Below is a small trained network, with its code and all its weights. Each question gives an input and a class and asks what happens when units are switched off, that is, made to give their printed mean instead of their output.

import numpy as np


def w(rows, s, z=0):
    codes = np.array(rows[::2]) - 128.0
    scale = np.full(codes.shape[1], s)
    scale[-1] = z or s
    return codes * scale


def f(y):
    return y / 2 * (1 + np.tanh(0.7978845608 * (y + 0.044715 * y**3)))


def log_softmax(a):
    a = a - a.max(-1, keepdims=True)
    return a - np.log(np.exp(a).sum(-1, keepdims=True))


def net(x, mask):
    res = np.array(x, float).reshape(1, 3) / 4 @ E
    y = f(res @ A[0][:, :-1].T + A[0][:, -1])
    res = res + np.where(mask, y, B[0][:, -1]) @ B[0][:, :-1]
    return log_softmax(res[-1] @ U[:, :-1].T + U[:, -1])


A, B = {}, {}
E = w([
[28,146,134,53,136,1,212,203,167,148],'x0',
[81,113,129,62,146,154,7,237,38,98],'x1',
[181,87,71,223,135,36,102,177,143,12],'x2',
],0.0082)
A[0] = w([
[74,120,126,65,131,3,207,197,141,129,113],'n0',
[123,128,117,107,129,90,138,124,124,147,65],'n1',
[131,125,97,107,138,124,96,155,116,127,89],'n2',
[139,130,134,118,124,139,170,76,144,155,68],'n3',
[153,109,117,189,109,104,92,145,129,97,100],'n4',
[168,116,88,192,142,97,210,87,135,115,54],'n5',
[141,119,149,181,115,124,194,63,158,158,3],'n6',
[126,122,138,121,129,72,145,148,125,136,118],'n7',
[125,123,117,154,130,153,118,107,118,106,112],'n8',
[118,133,113,148,132,128,130,136,131,107,77],'n9',
[139,116,116,181,142,84,117,151,124,94,100],'n10',
[143,131,119,170,115,79,104,132,123,74,95],'n11',
[100,115,140,118,129,130,62,162,126,128,90],'n12',
[178,122,129,197,138,216,61,83,129,129,115],'n13',
[124,144,122,106,115,148,76,185,126,112,45],'n14',
[172,122,123,172,121,214,106,101,115,93,116],'n15',
[120,105,117,101,134,131,68,167,124,110,69],'n16',
[140,125,118,146,132,158,116,109,132,128,118],'n17',
[111,108,119,167,141,104,109,118,138,103,86],'n18',
[99,154,117,147,134,143,127,124,133,153,38],'n19',
[145,121,116,153,127,157,83,109,115,114,127],'n20',
[121,112,124,94,133,157,58,202,91,107,34],'n21',
[124,140,126,84,123,171,143,125,108,134,63],'n22',
[116,136,144,114,153,166,138,127,136,144,62],'n23',
[120,134,129,123,154,147,148,123,118,137,86],'n24',
[176,129,121,177,126,68,114,168,129,52,90],'n25',
[103,115,124,36,120,233,147,87,123,217,80],'n26',
[153,114,159,136,120,149,122,126,126,117,90],'n27',
[147,120,107,169,142,99,118,160,127,87,99],'n28',
],0.016,0.0036)
B[0] = w([
[134,119,8,115,129,129,156,135,131,171,252],'n0',
[125,112,91,139,136,139,115,135,114,108,142],'n1',
[133,145,144,116,118,129,125,112,134,102,150],'n2',
[134,141,163,125,116,127,111,122,118,98,176],'n3',
[131,102,156,144,131,130,111,137,136,175,185],'n4',
[131,153,174,109,122,137,121,109,113,9,210],'n5',
[125,155,154,111,132,123,133,120,111,2,206],'n6',
[127,129,92,116,127,141,124,128,127,146,161],'n7',
[141,128,97,129,126,122,131,132,133,138,152],'n8',
[126,130,136,138,117,137,129,129,131,139,135],'n9',
[120,118,169,146,124,136,116,132,132,174,183],'n10',
[130,125,173,136,122,121,114,136,143,178,185],'n11',
[140,144,137,128,124,121,127,109,127,54,167],'n12',
[122,124,22,117,120,119,149,142,134,155,239],'n13',
[130,142,145,122,124,126,138,118,122,53,166],'n14',
[124,117,48,114,141,132,147,130,122,150,214],'n15',
[135,143,148,116,123,142,135,110,125,57,169],'n16',
[120,126,107,116,136,126,150,132,123,131,156],'n17',
[146,121,159,130,129,133,125,128,128,164,156],'n18',
[121,114,136,136,146,129,118,131,123,114,132],'n19',
[123,139,88,110,126,125,148,135,134,138,174],'n20',
[127,149,150,118,128,124,135,110,112,17,196],'n21',
[118,129,179,143,133,114,142,140,131,163,156],'n22',
[117,125,152,137,122,132,118,136,131,150,149],'n23',
[121,118,145,133,132,122,134,129,117,132,136],'n24',
[111,114,189,147,139,129,103,137,125,199,213],'n25',
[136,100,210,165,130,128,91,138,147,226,242],'n26',
[130,130,104,123,124,119,128,135,135,134,144],'n27',
[126,124,177,142,132,127,129,132,139,180,181],'n28',
],0.027,0.02)
U = w([
[150,124,8,102,128,98,171,152,123,151,201],'0',
[144,110,179,170,129,105,94,147,136,174,177],'1',
[163,178,141,107,113,107,132,98,95,35,9],'2',
],0.013,0.0015)

Each question gives the input, the list of numbers given to net, and the class t.
The units are the neurons (one row each of A and B). Each row of codes is followed by its name. A weight is (code - 128) times the scale printed after its matrix; where a second scale follows, it is the last column's (A, B and U).
mask holds one flag per neuron, in row order. A switched-off neuron (its flag False) gives its mean, the last column of its row in B, instead of its output. The means were averaged over made-up inputs and are rounded, as every weight is.
A unit's drop is (log p(t) with every unit on - log p(t) with that unit switched off) / (log p(t) with every unit on - log p(t) with every unit switched off).
unit that matters most: the unit with the biggest drop
k most important neurons: the k neurons with the biggest drops, biggest first
drop when u is switched off: that unit's drop, to one decimal
input [5,-8,5], class 2: unit that matters most	n5
input [4,5,-4], class 2: 3 most important neurons	n13, n21, n15
input [7,-4,8], class 1: 2 most important neurons	n25, n13
input [6,7,-5], class 2: 4 most important neurons	n21, n13, n12, n15
input [4,-8,8], class 1: 3 most important neurons	n25, n10, n11
input [-7,-7,-3], class 0: 3 most important neurons	n13, n15, n21
input [-8,8,0], class 0: 4 most important neurons	n13, n15, n5, n6
input [-6,-8,4], class 2: 3 most important neurons	n5, n6, n0
input [4,6,-5], class 2: 3 most important neurons	n21, n25, n12
input [-6,-8,7], class 2: 4 most important neurons	n5, n6, n26, n0
input [3,6,6], class 1: 3 most important neurons	n25, n6, n5
input [-8,-2,-8], class 0: 2 most important neurons	n13, n15
input [-7,3,7], class 0: 3 most important neurons	n13, n15, n26
input [3,0,4], class 1: 3 most important neurons	n13, n15, n25
input [6,7,6], class 2: unit that matters most	n21
input [-7,5,2], class 0: drop when n13 is switched off	0.3
input [0,-8,8], class 1: drop when n25 is switched off	6.5
input [5,1,-7], class 1: drop when n26 is switched off	8.4
